Each row has a name. After each piece below comes the name of the row it's from, unless a question asks for something else. Each question is about the rows just above it.

S: [-1.52  0.19  0.75 -1.55  0.97  1.44 -1.98 -1.80  0.55  0.80 -1.80  1.60
 -1.60 -1.42  1.56 -1.55 -0.78 -1.18  0.51  1.76 -1.93  0.97 -1.28]
N: [ 2.79 -2.48 -2.55 -2.61 -2.31 -1.64  0.74 -2.22 -1.80  1.08  2.93 -1.98
  2.27 -2.11 -1.36 -2.09  0.76  3.52  0.64  1.55  0.30 -2.67 -0.39]
T: [ 6.14 -5.01 -5.71  7.57 -5.02 -4.65  8.82  7.99 -4.05 -4.65  8.29 -5.24
  8.69  6.75 -4.56  7.86  4.30  4.73 -2.83 -3.96  8.42 -4.61  7.32]
L: [ 0.03  1.63  0.79 -0.02 -0.10 -0.81 -0.48 -0.37  0.63  0.48 -0.10 -1.44
 -0.12  0.07 -0.97 -0.28  0.13  0.15  0.63 -1.49 -0.09  0.04 -0.37]
D: [-1.52  0.19  0.75 -1.55  0.97  1.44 -1.98 -1.80  0.55  0.80 -1.80  1.60
 -1.60 -1.42 -3.76  1.85  1.58  1.68  0.32 -5.03  2.21 -1.42  1.32]
X: [ 2.96  0.27 -1.18  3.08 -2.02 -3.18  3.61  3.32 -0.84 -1.37  3.50 -3.85
  3.20  2.87 -3.46  2.97  1.67  2.36 -0.68 -4.06  3.72 -1.92  2.43]
R: [-2.10 -0.39  0.30 -2.11  1.08  2.27 -2.67 -2.48  0.76  0.74 -2.61  2.93
 -2.22 -1.98  2.79 -2.31 -1.36 -1.64  0.64  3.52 -2.55  1.55 -1.80]
[-0.39  0.30 -2.11  1.08  2.27 -2.67 -2.48  0.76  0.74 -2.61  2.93 -2.22
 -1.98  2.79 -2.31 -1.36 -1.64  0.64  3.52 -2.55  1.55 -1.80 -2.10] is which row reordered? | R
Print row T. | [ 6.14 -5.01 -5.71  7.57 -5.02 -4.65  8.82  7.99 -4.05 -4.65  8.29 -5.24
  8.69  6.75 -4.56  7.86  4.30  4.73 -2.83 -3.96  8.42 -4.61  7.32]
Print row L. | [ 0.03  1.63  0.79 -0.02 -0.10 -0.81 -0.48 -0.37  0.63  0.48 -0.10 -1.44
 -0.12  0.07 -0.97 -0.28  0.13  0.15  0.63 -1.49 -0.09  0.04 -0.37]

Z: [-3.84 -0.84 -1.42 -1.70 -1.76 -6.82 -6.47 -5.93  1.00 -2.12  0.72  1.90
 -0.89 -6.76  6.42 -0.98  1.47 -2.52  7.65  3.52 -3.48  1.27  1.01 -0.06
 -5.09 -0.46  0.34 -0.30 -1.75 -2.91  3.69 -0.55 -1.19  2.59 -0.94  0.17
  1.35 -2.71  2.98  0.12 -6.40 -3.40 -7.18 -0.85 -4.66  2.00  0.14  3.02
 -4.14 -0.73 -4.27 -5.65]
E: [ 5.20 -0.37  0.63  2.99  1.52  6.83  7.78  4.57 -2.63  1.96 -2.06 -2.23
  4.37  8.13  6.75  0.07 -3.49  2.03  8.31 -4.34  4.52 -3.58  0.37 -0.46
  8.10  2.45 -2.24  1.31  3.52  6.90 -6.21 -0.69  2.75 -5.21 -0.55  0.31
 -1.60  2.59 -4.57 -1.12  9.47  6.93  8.96  0.64  5.18 -3.80 -0.77  2.62
  3.72 -1.11  5.42  5.86]
W: [-3.84 -0.84 -1.42 -1.70 -1.76 -6.82 -6.47 -5.93  1.00 -2.12  0.72  1.90
 -0.89 -6.76 -5.49 -0.98  1.47 -2.52 -6.16  3.52 -3.48  1.27  1.01 -0.06
 -5.09 -0.46  0.34 -0.30 -1.75 -2.91  3.69 -0.55 -1.19  2.59 -0.94  0.17
  1.35 -2.71  2.98  0.12 -6.40 -3.40 -7.18 -0.85 -4.66  2.00  0.14 -3.38
 -4.14 -0.73 -4.27 -5.65]
[-5.65 -4.27 -0.73 -4.14  3.02  0.14  2.00 -4.66 -0.85 -7.18 -3.40 -6.40
  0.12  2.98 -2.71  1.35  0.17 -0.94  2.59 -1.19 -0.55  3.69 -2.91 -1.75
 -0.30  0.34 -0.46 -5.09 -0.06  1.01  1.27 -3.48  3.52  7.65 -2.52  1.47
 -0.98  6.42 -6.76 -0.89  1.90  0.72 -2.12  1.00 -5.93 -6.47 -6.82 -1.76
 -1.70 -1.42 -0.84 -3.84] is which row reordered? | Z
Shuffled W with one entry gone: [-0.94 -2.52 -1.19  2.98 -5.65 -0.89 -0.06 -5.49  2.59 -6.76 -1.70  1.35
 -2.71 -1.76 -4.14 -0.98  0.72 -1.75  1.27  3.52 -3.84 -0.46  0.12  3.69
 -3.40 -6.16 -0.85 -6.40 -0.55 -2.12 -0.84 -4.66 -0.73  1.00  1.47  0.34
 -3.48 -1.42 -6.82 -5.93 -2.91 -7.18  1.01  2.00 -6.47 -3.38 -4.27  1.90
  0.17  0.14 -0.30], missing | [-5.09]
Print row E. | [ 5.20 -0.37  0.63  2.99  1.52  6.83  7.78  4.57 -2.63  1.96 -2.06 -2.23
  4.37  8.13  6.75  0.07 -3.49  2.03  8.31 -4.34  4.52 -3.58  0.37 -0.46
  8.10  2.45 -2.24  1.31  3.52  6.90 -6.21 -0.69  2.75 -5.21 -0.55  0.31
 -1.60  2.59 -4.57 -1.12  9.47  6.93  8.96  0.64  5.18 -3.80 -0.77  2.62
  3.72 -1.11  5.42  5.86]

